Below is a small trained network, with its code and all its weights. Each question gives an input and a class and asks what happens when units are switched off, that is, made to give their printed mean instead of their output.

import numpy as np


def w(rows, s, z=0):
    codes = np.array(rows[::2]) - 128.0
    scale = np.full(codes.shape[1], s)
    scale[-1] = z or s
    return codes * scale


def f(y):
    return np.maximum(y, 0)


def log_softmax(a):
    a = a - a.max(-1, keepdims=True)
    return a - np.log(np.exp(a).sum(-1, keepdims=True))


def net(x, mask):
    res = np.array(x, float).reshape(1, 8) / 4 @ E
    y = f(res @ A[0][:, :-1].T + A[0][:, -1])
    res = res + np.where(mask, y, B[0][:, -1]) @ B[0][:, :-1]
    return log_softmax(res[-1] @ U[:, :-1].T + U[:, -1])


A, B = {}, {}
E = w([
[182,104,145,142,142,188,164],'x0',
[120,122,130,132,128,129,128],'x1',
[93,135,123,125,149,133,83],'x2',
[68,77,231,92,243,76,173],'x3',
[223,113,33,43,156,89,81],'x4',
[132,125,119,130,128,131,138],'x5',
[122,160,90,3,57,223,144],'x6',
[95,74,62,148,172,189,114],'x7',
],0.0068)
A[0] = w([
[130,104,149,1,88,168,147,78],'neuron 1',
[15,94,132,23,82,176,132,84],'neuron 2',
[114,168,162,25,25,129,218,82],'neuron 3',
[64,110,138,53,114,203,113,72],'neuron 4',
[68,116,157,115,75,108,118,180],'neuron 5',
[119,231,193,84,103,84,74,171],'neuron 6',
[183,122,62,10,188,123,72,81],'neuron 7',
[95,98,104,106,131,194,168,157],'neuron 8',
[138,135,98,173,90,111,65,86],'neuron 9',
[137,103,225,60,216,192,225,83],'neuron 10',
[46,114,146,149,79,167,231,67],'neuron 11',
[169,200,133,131,73,99,140,98],'neuron 12',
[73,169,144,144,99,129,158,51],'neuron 13',
[130,119,112,190,66,187,117,88],'neuron 14',
[13,158,138,150,94,170,99,101],'neuron 15',
[77,44,99,140,119,187,62,187],'neuron 16',
[146,122,150,164,233,38,108,112],'neuron 17',
[135,113,81,119,67,118,152,23],'neuron 18',
[65,67,67,145,173,200,82,192],'neuron 19',
[41,99,173,13,211,80,154,61],'neuron 20',
[89,55,150,72,159,107,106,88],'neuron 21',
[38,188,80,131,164,130,113,119],'neuron 22',
[72,197,166,148,142,196,141,48],'neuron 23',
[111,142,166,180,99,189,221,33],'neuron 24',
[65,138,113,78,155,106,31,254],'neuron 25',
[142,139,104,153,81,151,30,115],'neuron 26',
[229,122,182,152,191,246,157,142],'neuron 27',
[64,113,155,177,76,179,138,57],'neuron 28',
[89,167,151,162,138,174,112,57],'neuron 29',
],0.0083,0.0049)
B[0] = w([
[96,40,117,194,136,195,61,210],'neuron 1',
[63,76,151,248,109,178,92,217],'neuron 2',
[68,97,192,203,172,101,142,224],'neuron 3',
[75,115,166,207,119,172,65,193],'neuron 4',
[214,110,151,66,171,95,166,190],'neuron 5',
[193,85,209,149,117,122,188,210],'neuron 6',
[197,134,129,82,219,49,37,244],'neuron 7',
[126,71,178,163,150,140,158,206],'neuron 8',
[32,159,127,134,24,171,99,176],'neuron 9',
[35,167,77,66,110,155,182,239],'neuron 10',
[201,117,55,96,204,19,104,204],'neuron 11',
[117,160,153,135,144,135,188,175],'neuron 12',
[221,126,110,71,145,155,52,156],'neuron 13',
[110,211,121,108,48,177,157,196],'neuron 14',
[197,94,112,51,224,85,84,199],'neuron 15',
[123,142,254,60,112,151,196,232],'neuron 16',
[72,108,126,152,67,179,85,240],'neuron 17',
[127,154,121,110,119,113,114,153],'neuron 18',
[137,102,249,137,165,102,227,254],'neuron 19',
[35,203,25,132,90,176,179,229],'neuron 20',
[70,204,42,69,155,197,137,178],'neuron 21',
[144,86,146,106,130,134,145,170],'neuron 22',
[151,167,88,76,150,126,77,174],'neuron 23',
[174,152,71,83,194,31,64,188],'neuron 24',
[213,113,197,110,80,84,174,245],'neuron 25',
[28,194,126,99,64,212,148,210],'neuron 26',
[100,32,152,74,86,64,174,217],'neuron 27',
[155,82,7,41,150,79,67,185],'neuron 28',
[180,144,30,120,231,101,71,154],'neuron 29',
],0.0059,0.0064)
U = w([
[125,136,145,106,104,98,145,247],'0',
[142,165,168,121,132,116,165,230],'1',
[147,156,83,83,168,88,54,40],'2',
[77,237,96,98,95,160,154,3],'3',
[134,154,161,131,128,112,144,167],'4',
[81,96,137,252,124,125,45,48],'5',
],0.013,0.0055)

Each question gives the input, the list of numbers given to net, and the class t.
The units are the neurons (one row each of A and B). Each row of codes is followed by its name. A weight is (code - 128) times the scale printed after its matrix; where a second scale follows, it is the last column's (A, B and U).
mask holds one flag per neuron, in row order. A switched-off neuron (its flag False) gives its mean, the last column of its row in B, instead of its output. The means were averaged over made-up inputs and are rounded, as every weight is.
A unit's drop is (log p(t) with every unit on - log p(t) with that unit switched off) / (log p(t) with every unit on - log p(t) with every unit switched off).
The circuit of an input: a set's keep is (log p(t) with only the set's units on - log p(t) with every unit switched off) / (log p(t) with every unit on - log p(t) with every unit switched off). Starting from the 12 units with the biggest drops (on a tie, the unit counted first), units are removed one at a time, each time the one whose removal leaves the highest keep (on an exact tie, the one counted first), for as long as the keep stays at least 0.8.
units of the circuit, in order: the units of the circuit, biggest drop first
unit that matters most: the unit with the biggest drop
k most important neurons: the k neurons with the biggest drops, biggest first
drop of u: that unit's drop, to one decimal
input [-2,2,7,-8,5,5,-7,-5], class 3: units of the circuit, in order => (neuron 26; neuron 9)
input [3,-4,-1,4,5,-1,6,-1], class 5: unit that matters most => neuron 1
input [6,-3,-6,6,8,8,-3,-4], class 2: 2 most important neurons => (neuron 7; neuron 19)
input [6,-2,-7,8,3,-1,8,-3], class 3: 3 most important neurons => (neuron 10; neuron 20; neuron 21)
input [0,-5,0,7,-1,4,0,-4], class 3: units of the circuit, in order => (neuron 20; neuron 10)
input [6,5,-1,-6,-1,0,-5,7], class 1: units of the circuit, in order => (neuron 19; neuron 16)
input [0,0,-6,-3,-1,1,-7,-3], class 5: units of the circuit, in order => (neuron 16; neuron 25)
input [3,-6,2,6,1,4,-8,-5], class 5: 2 most important neurons => (neuron 17; neuron 16)
input [7,-5,-4,3,-6,8,-7,-1], class 0: 2 most important neurons => (neuron 27; neuron 10)
input [7,0,6,-6,-7,-4,7,7], class 0: units of the circuit, in order => (neuron 27; neuron 8)
input [4,-2,2,-7,2,-5,-5,7], class 1: 2 most important neurons => (neuron 19; neuron 20)
input [0,-3,4,6,-4,-2,6,1], class 3: 4 most important neurons => (neuron 20; neuron 10; neuron 21; neuron 7)
input [-4,-4,5,2,-3,5,-3,6], class 1: 2 most important neurons => (neuron 19; neuron 16)
input [4,5,5,-5,-3,-1,8,0], class 5: units of the circuit, in order => (neuron 2; neuron 1)
input [6,-7,-8,8,-6,1,8,5], class 3: units of the circuit, in order => (neuron 10)
input [3,-2,6,5,-1,1,7,3], class 5: 3 most important neurons => (neuron 2; neuron 4; neuron 1)
input [-2,-8,2,6,-3,8,-6,5], class 3: 2 most important neurons => (neuron 20; neuron 21)
input [1,-4,-1,2,7,2,0,-5], class 2: 3 most important neurons => (neuron 7; neuron 19; neuron 16)
input [-3,6,6,7,2,1,7,3], class 3: 2 most important neurons => (neuron 20; neuron 21)
input [-3,2,4,-7,6,2,-2,6], class 3: units of the circuit, in order => (neuron 26)
input [-2,-4,7,7,-2,-1,6,-2], class 3: 2 most important neurons => (neuron 20; neuron 10)
input [-6,-8,-3,4,-8,7,1,-3], class 2: drop of neuron 14 => 0.0
input [-3,-5,4,0,4,6,-5,-1], class 5: drop of neuron 27 => 0.2
input [-6,-2,-6,1,-8,-8,4,-5], class 2: drop of neuron 11 => 0.2
